Here is a tiny trained network, its code and every weight. The questions are about switching its units off for an input and a class, where a switched-off unit gives its printed mean instead of its output.

import numpy as np


def w(rows, s, z=0):
    codes = np.array(rows[::2]) - 128.0
    scale = np.full(codes.shape[1], s)
    scale[-1] = z or s
    return codes * scale


def f(y):
    return np.maximum(y, 0)


def log_softmax(a):
    a = a - a.max(-1, keepdims=True)
    return a - np.log(np.exp(a).sum(-1, keepdims=True))


def net(x, mask):
    res = np.array(x, float).reshape(1, 8) / 4 @ E
    y = f(res @ A[0][:, :-1].T + A[0][:, -1])
    res = res + np.where(mask, y, B[0][:, -1]) @ B[0][:, :-1]
    return log_softmax(res[-1] @ U[:, :-1].T + U[:, -1])


A, B = {}, {}
E = w([
[177,162,115,146,98,164,162,1,164,151,149],'x0',
[222,175,173,163,184,142,124,171,188,82,105],'x1',
[79,149,99,229,76,114,110,136,135,58,139],'x2',
[127,129,129,128,129,129,128,128,128,128,128],'x3',
[109,134,131,43,41,168,183,180,196,64,173],'x4',
[136,53,144,198,110,165,227,177,148,205,124],'x5',
[121,203,169,134,138,181,173,143,42,124,164],'x6',
[112,150,169,119,116,49,205,97,117,100,46],'x7',
],0.008)
A[0] = w([
[33,75,96,84,67,104,147,70,57,191,150,71],'N0',
[222,177,147,158,197,125,159,166,191,93,104,100],'N1',
[99,128,141,108,150,103,121,197,77,111,106,9],'N2',
[165,155,130,137,120,178,175,36,136,155,156,130],'N3',
[84,141,124,218,85,112,111,156,124,76,139,102],'N4',
[130,44,110,125,125,70,85,97,243,130,94,121],'N5',
[112,177,118,65,148,118,35,86,103,68,131,62],'N6',
[145,157,138,135,103,92,205,50,141,120,84,90],'N7',
[144,128,128,174,178,117,100,72,103,183,106,23],'N8',
[179,113,137,21,168,135,149,110,127,208,138,91],'N9',
[137,125,150,60,168,150,136,129,132,170,109,79],'N10',
[140,92,128,173,108,153,193,123,161,173,133,66],'N11',
[156,146,134,145,141,142,135,136,159,127,116,59],'N12',
[151,157,120,120,114,132,118,45,148,113,138,35],'N13',
[119,123,129,170,160,105,108,138,92,146,105,105],'N14',
[112,132,134,83,79,154,160,148,164,106,141,16],'N15',
[116,129,128,187,182,101,96,102,75,162,92,44],'N16',
[169,108,101,145,114,223,42,119,153,176,213,122],'N17',
[106,140,113,211,74,134,118,85,155,101,157,82],'N18',
[92,101,133,108,161,83,111,249,81,111,100,29],'N19',
[121,207,155,139,151,183,190,143,24,113,161,106],'N20',
[123,132,146,107,120,48,199,124,109,101,51,95],'N21',
[121,70,129,197,126,160,195,188,127,185,121,2],'N22',
[109,145,123,59,75,151,173,156,189,85,145,37],'N23',
],0.013,0.0039)
B[0] = w([
[182,135,183,169,128,193,31,146,146,63,86,248],'N0',
[159,117,176,161,111,183,42,131,136,58,89,213],'N1',
[141,160,142,116,139,167,170,116,181,175,119,183],'N2',
[132,174,142,109,124,177,176,112,169,194,102,208],'N3',
[128,90,110,118,162,126,182,131,75,86,64,205],'N4',
[117,168,104,134,57,138,92,142,48,237,113,225],'N5',
[145,148,150,125,123,2,115,120,180,115,114,230],'N6',
[73,115,129,132,216,144,114,148,149,152,172,193],'N7',
[151,104,114,111,77,145,170,123,136,104,199,197],'N8',
[112,104,105,148,139,108,212,129,76,76,60,212],'N9',
[117,107,95,129,137,114,157,131,85,91,93,177],'N10',
[142,162,137,99,116,56,127,114,176,115,119,192],'N11',
[149,140,140,131,131,149,103,126,131,102,111,149],'N12',
[142,168,142,102,125,141,166,121,186,161,109,173],'N13',
[149,113,118,113,101,143,164,132,133,112,165,182],'N14',
[146,115,109,117,98,141,150,108,126,105,195,179],'N15',
[138,100,118,112,76,132,156,116,126,90,206,206],'N16',
[60,98,128,133,227,137,95,152,131,140,185,226],'N17',
[124,114,119,124,151,136,205,129,94,103,61,191],'N18',
[105,170,141,119,173,202,186,92,182,185,115,220],'N19',
[112,129,84,139,58,107,63,146,57,221,113,240],'N20',
[78,92,104,130,207,98,85,157,115,126,182,205],'N21',
[138,165,140,108,128,16,105,106,170,115,125,213],'N22',
[165,89,122,131,74,130,162,108,125,110,217,207],'N23',
],0.021,0.013)
U = w([
[180,73,114,110,59,160,154,97,128,100,252,76],'0',
[151,173,157,102,123,2,96,102,175,121,122,100],'1',
[126,174,156,111,154,211,167,91,176,189,123,253],'2',
[185,115,191,194,117,197,39,151,123,76,111,106],'3',
[50,80,115,139,219,134,82,181,119,146,203,101],'4',
[125,88,92,140,140,122,196,130,50,81,54,113],'5',
[123,151,88,146,49,133,71,154,48,223,132,132],'6',
],0.0086,0.0055)

Each question gives the input, the list of numbers given to net, and the class t.
The units are the neurons (one row each of A and B). Each row of codes is followed by its name. A weight is (code - 128) times the scale printed after its matrix; where a second scale follows, it is the last column's (A, B and U).
mask holds one flag per neuron, in row order. A switched-off neuron (its flag False) gives its mean, the last column of its row in B, instead of its output. The means were averaged over made-up inputs and are rounded, as every weight is.
A unit's drop is (log p(t) with every unit on - log p(t) with that unit switched off) / (log p(t) with every unit on - log p(t) with every unit switched off).
The circuit of an input: a set's keep is (log p(t) with only the set's units on - log p(t) with every unit switched off) / (log p(t) with every unit on - log p(t) with every unit switched off). Starting from the 12 units with the biggest drops (on a tie, the unit counted first), units are removed one at a time, each time the one whose removal leaves the highest keep (on an exact tie, the one counted first), for as long as the keep stays at least 0.8.
circuit, biggest first: the units of the circuit, biggest drop first
k most important neurons: the k neurons with the biggest drops, biggest first
drop of u: that unit's drop, to one decimal
input [-3,0,-6,-2,-6,2,0,8], class 4: circuit, biggest first -> (N21)
input [6,7,8,-2,-6,5,-6,6], class 5: 4 most important neurons -> (N18, N0, N4, N19)
input [0,1,-7,4,3,8,8,-4], class 1: 3 most important neurons -> (N22, N11, N5)
input [0,-7,3,-6,-6,-7,-8,6], class 6: 2 most important neurons -> (N5, N22)
input [-1,5,-1,-2,-6,-6,-2,6], class 0: 3 most important neurons -> (N16, N8, N22)
input [8,-5,7,-3,-4,-2,-5,3], class 2: 2 most important neurons -> (N13, N3)
input [-8,3,-5,3,-5,7,7,-6], class 2: 3 most important neurons -> (N19, N6, N2)
input [-3,-7,-5,-5,3,6,-3,-4], class 3: 2 most important neurons -> (N0, N6)
input [-6,-2,6,-3,3,2,-3,1], class 2: 2 most important neurons -> (N19, N9)
input [3,0,8,5,-5,2,-4,6], class 5: 2 most important neurons -> (N18, N4)
input [-8,7,1,2,-3,2,4,3], class 2: 3 most important neurons -> (N19, N0, N2)
input [0,4,7,6,6,3,-8,0], class 6: 3 most important neurons -> (N5, N9, N10)
input [7,8,-1,-3,-1,8,2,2], class 1: 3 most important neurons -> (N11, N22, N0)
input [-8,0,-5,0,2,8,1,-1], class 1: circuit, biggest first -> (N22)
input [7,-8,-5,-1,3,3,-4,7], class 3: 2 most important neurons -> (N0, N19)
input [-7,1,6,3,5,-5,6,-6], class 2: 2 most important neurons -> (N19, N2)
input [6,3,1,1,4,-3,7,2], class 6: 2 most important neurons -> (N20, N19)
input [-1,-5,2,-8,1,-5,-7,-3], class 6: drop of N5 -> 7.1
input [5,7,-8,-3,0,3,8,8], class 4: drop of N4 -> 0.3
input [-5,-2,7,-5,-8,-1,-1,2], class 0: drop of N16 -> 1.1
input [8,-5,-8,0,1,8,5,8], class 1: drop of N21 -> 0.2
input [3,-3,-7,5,-4,-1,-4,-6], class 5: circuit, biggest first -> (N9)
